Below is a small trained network, with its code and all its weights. Each question gives an input and a target symbol and asks what happens when units are switched off, that is, made to give their printed mean instead of their output.

import numpy as np


def w(rows, s, z=0):
    codes = np.array(rows[::2]) - 128.0
    scale = np.full(codes.shape[1], s)
    scale[-1] = z or s
    return codes * scale


def f(y):
    return y / 2 * (1 + np.tanh(0.7978845608 * (y + 0.044715 * y**3)))


def softmax(a):
    e = np.exp(a - a.max(-1, keepdims=True))
    return e / e.sum(-1, keepdims=True)


def log_softmax(a):
    a = a - a.max(-1, keepdims=True)
    return a - np.log(np.exp(a).sum(-1, keepdims=True))


def net(x, mask):
    ids = ['ΞΠΣΦΨαβεζτω'.index(c) for c in x.split()]
    T = len(ids)
    res = E[ids] + P[:T]
    u = 0
    for l in range(2):
        q, k, v = (res @ M[l].T for M in (Q, K, V))
        z = softmax(np.where(np.tri(T) > 0, q @ k.T / 3**0.5, -1e9)) @ v
        res = res + np.where(mask[u], z, O[l][:, -1]) @ O[l][:, :-1]
        u += 1
        y = f(res @ A[l][:, :-1].T + A[l][:, -1])
        res = res + np.where(mask[u : u + 12], y, B[l][:, -1]) @ B[l][:, :-1]
        u += 12
    return log_softmax(res[-1] @ U[:, :-1].T + U[:, -1])


Q, K, V, O, A, B = {}, {}, {}, {}, {}, {}
E = w([
[216,96,129,126,172,60],'Ξ',
[205,153,97,174,174,69],'Π',
[70,77,111,92,173,79],'Σ',
[157,195,129,145,173,188],'Φ',
[226,126,147,175,171,119],'Ψ',
[106,170,77,118,184,89],'α',
[32,254,249,145,90,90],'β',
[153,70,183,52,187,148],'ε',
[145,43,161,145,135,240],'ζ',
[79,91,87,203,139,227],'τ',
[77,106,37,177,220,162],'ω',
],0.0095)
P = w([
[154,103,108,182,90,109],'0',
[136,115,119,164,130,121],'1',
[128,126,121,144,150,137],'2',
[118,131,142,138,190,141],'3',
[112,134,147,121,213,155],'4',
[110,140,157,121,234,154],'5',
[111,152,151,108,254,157],'6',
],0.0072)
Q[0] = w([
[154,100,69,151,252,147],'L0H0',
[141,123,115,121,145,125],'L0H0',
[147,107,91,146,248,138],'L0H0',
],0.011)
K[0] = w([
[68,205,255,152,89,80],'L0H0',
[118,163,150,147,110,121],'L0H0',
[76,197,253,146,98,102],'L0H0',
],0.0099)
V[0] = w([
[246,16,11,197,147,164],'L0H0',
[102,191,154,90,173,159],'L0H0',
[246,46,3,116,232,185],'L0H0',
],0.0036)
O[0] = w([
[235,2,29,209,161,138,253],'L0H0',
[66,200,139,134,130,146,239],'L0H0',
[177,38,8,201,192,166,223],'L0H0',
],0.0036,0.00026)
A[0] = w([
[109,94,58,127,236,170,216],'L0N0',
[136,165,93,184,149,112,150],'L0N1',
[138,42,110,156,122,229,180],'L0N2',
[179,179,171,151,154,140,189],'L0N3',
[113,89,135,112,163,164,73],'L0N4',
[98,131,76,146,134,103,126],'L0N5',
[63,133,106,142,137,115,197],'L0N6',
[168,141,31,168,189,103,171],'L0N7',
[254,68,134,133,181,62,130],'L0N8',
[62,141,124,132,137,115,249],'L0N9',
[159,114,87,165,80,84,143],'L0N10',
[133,233,153,48,115,67,1],'L0N11',
],0.0068,0.0046)
B[0] = w([
[102,117,103,143,255,128,254],'L0N0',
[143,167,93,180,133,97,163],'L0N1',
[132,64,146,183,163,196,186],'L0N2',
[166,171,176,154,141,131,188],'L0N3',
[122,93,101,97,127,166,125],'L0N4',
[104,134,76,145,119,100,133],'L0N5',
[82,146,138,140,140,108,163],'L0N6',
[157,129,83,167,179,100,214],'L0N7',
[209,70,133,130,179,85,196],'L0N8',
[76,157,164,139,154,108,193],'L0N9',
[151,82,88,187,84,105,136],'L0N10',
[176,60,146,194,107,128,134],'L0N11',
],0.0075,0.0067)
Q[1] = w([
[114,142,183,165,198,130],'L1H0',
[152,104,131,159,251,142],'L1H0',
[93,155,175,124,126,143],'L1H0',
],0.015)
K[1] = w([
[47,168,166,25,223,186],'L1H0',
[79,255,199,3,134,126],'L1H0',
[56,90,108,146,207,224],'L1H0',
],0.007)
V[1] = w([
[101,219,58,182,169,21],'L1H0',
[254,91,157,56,139,23],'L1H0',
[27,24,99,64,131,53],'L1H0',
],0.0078)
O[1] = w([
[176,155,77,65,10,104,254],'L1H0',
[131,210,204,53,185,102,104],'L1H0',
[61,41,122,61,145,35,113],'L1H0',
],0.011,0.0085)
A[1] = w([
[176,93,87,203,105,179,63],'L1N0',
[153,151,81,2,138,56,62],'L1N1',
[175,88,82,200,40,121,152],'L1N2',
[62,120,133,65,71,42,123],'L1N3',
[135,106,17,106,53,133,83],'L1N4',
[110,40,81,167,157,149,3],'L1N5',
[122,58,147,140,214,174,64],'L1N6',
[80,29,135,84,164,68,107],'L1N7',
[166,163,118,132,181,65,202],'L1N8',
[119,22,113,177,112,119,72],'L1N9',
[71,183,102,182,183,87,158],'L1N10',
[157,187,209,183,146,208,55],'L1N11',
],0.0071,0.0061)
B[1] = w([
[85,211,117,134,204,120,195],'L1N0',
[29,134,171,166,89,150,203],'L1N1',
[33,146,112,87,159,186,242],'L1N2',
[253,173,123,141,146,135,169],'L1N3',
[154,66,164,55,177,175,216],'L1N4',
[168,204,152,83,135,1,171],'L1N5',
[177,143,169,183,66,138,205],'L1N6',
[139,122,102,208,90,99,187],'L1N7',
[86,94,139,112,72,167,254],'L1N8',
[76,189,130,128,116,48,168],'L1N9',
[156,74,181,81,89,179,183],'L1N10',
[184,84,86,79,154,60,184],'L1N11',
],0.0077,0.0092)
U = w([
[73,166,239,18,194,101,88],'Ξ',
[148,232,149,168,3,114,220],'Π',
[134,51,58,190,69,46,188],'Σ',
[165,150,42,200,152,213,92],'Φ',
[230,134,122,54,154,82,24],'Ψ',
[120,29,80,30,78,206,249],'α',
[27,119,123,206,85,178,110],'β',
[126,19,208,181,144,200,216],'ε',
[146,164,141,182,145,67,19],'ζ',
[68,193,133,137,171,91,1],'τ',
[111,118,102,54,199,69,25],'ω',
],0.0052,0.003)

Each question gives the input, a string of symbols that net reads in full, and the target symbol t.
The units are the heads (3 rows each of Q, K, V and O) and the neurons (one row each of A and B). Each row of codes is followed by its name. A weight is (code - 128) times the scale printed after its matrix; where a second scale follows, it is the last column's (O, A, B and U).
mask holds one flag per unit, layer by layer, with each layer's heads first. A switched-off unit (its flag False) gives its mean, the last column of its rows in O or B, instead of its output. The means were averaged over made-up inputs and are rounded, as every weight is.
A unit's drop is (log p(t) with every unit on - log p(t) with that unit switched off) / (log p(t) with every unit on - log p(t) with every unit switched off).
The circuit of an input: a set's keep is (log p(t) with only the set's units on - log p(t) with every unit switched off) / (log p(t) with every unit on - log p(t) with every unit switched off). Starting from the 12 units with the biggest drops (on a tie, the unit counted first), units are removed one at a time, each time the one whose removal leaves the highest keep (on an exact tie, the one counted first), for as long as the keep stays at least 0.8.
circuit, biggest first: the units of the circuit, biggest drop first
k most important neurons: the k neurons with the biggest drops, biggest first
k most important neurons of layer l: the k neurons of layer l with the biggest drops, biggest first
input ζ Ψ ω ω Π Ψ Π, target Π: circuit, biggest first	(L1H0; L0N2; L1N4)
input Ψ ζ Ξ, target Ξ: circuit, biggest first	(L0N2; L1H0; L0N8)
input Π Ξ Ψ ε β Π, target Ξ: 2 most important neurons of layer 0	(L0N0; L0N7)
input Π Σ Ψ ω β, target α: most important neuron	(L0N0)
input Ψ Σ Ψ Ξ, target Σ: 2 most important neurons	(L1N7; L0N8)
input ζ ω Π β Π Ψ, target Π: circuit, biggest first	(L0H0; L1H0)
input τ Φ β β Ψ Ψ, target Π: circuit, biggest first	(L0H0; L0N0)
input β Φ α, target Π: 3 most important neurons	(L0N2; L0N0; L1N4)
input ω ζ ε β Π, target Ξ: 2 most important neurons	(L0N0; L0N7)
input Φ β ε Ψ, target Ξ: circuit, biggest first	(L0H0; L1H0)
input Ψ Ξ τ Ψ, target Ψ: 2 most important neurons	(L0N2; L1N11)
input Σ ω ζ τ τ, target Σ: 2 most important neurons of layer 1	(L1N7; L1N2)
input α Φ Ψ ζ Π β, target ε: 3 most important neurons of layer 0	(L0N0; L0N7; L0N2)
input Φ ε ε Ψ ζ, target ε: most important neuron of layer 1	(L1N6)
input ε β ζ ζ Σ, target ε: 2 most important neurons	(L0N0; L0N7)
input τ Π α τ ζ, target α: 3 most important neurons	(L0N2; L0N7; L1N4)
input Π Σ ζ τ Π Ψ ζ, target Σ: 2 most important neurons of layer 0	(L0N2; L0N9)
input τ Ψ ζ Ψ ω ω, target ω: 2 most important neurons	(L1N5; L1N4)
input Ψ ε Φ ω ζ τ, target Φ: 2 most important neurons of layer 0	(L0N2; L0N8)
input ε Φ β Π Π Π ε, target Ξ: circuit, biggest first	(L0H0)
input Φ Σ Π, target Σ: 2 most important neurons of layer 1	(L1N7; L1N0)
input ζ Π Ξ τ τ Π ω, target ω: 2 most important neurons of layer 0	(L0N8; L0N0)
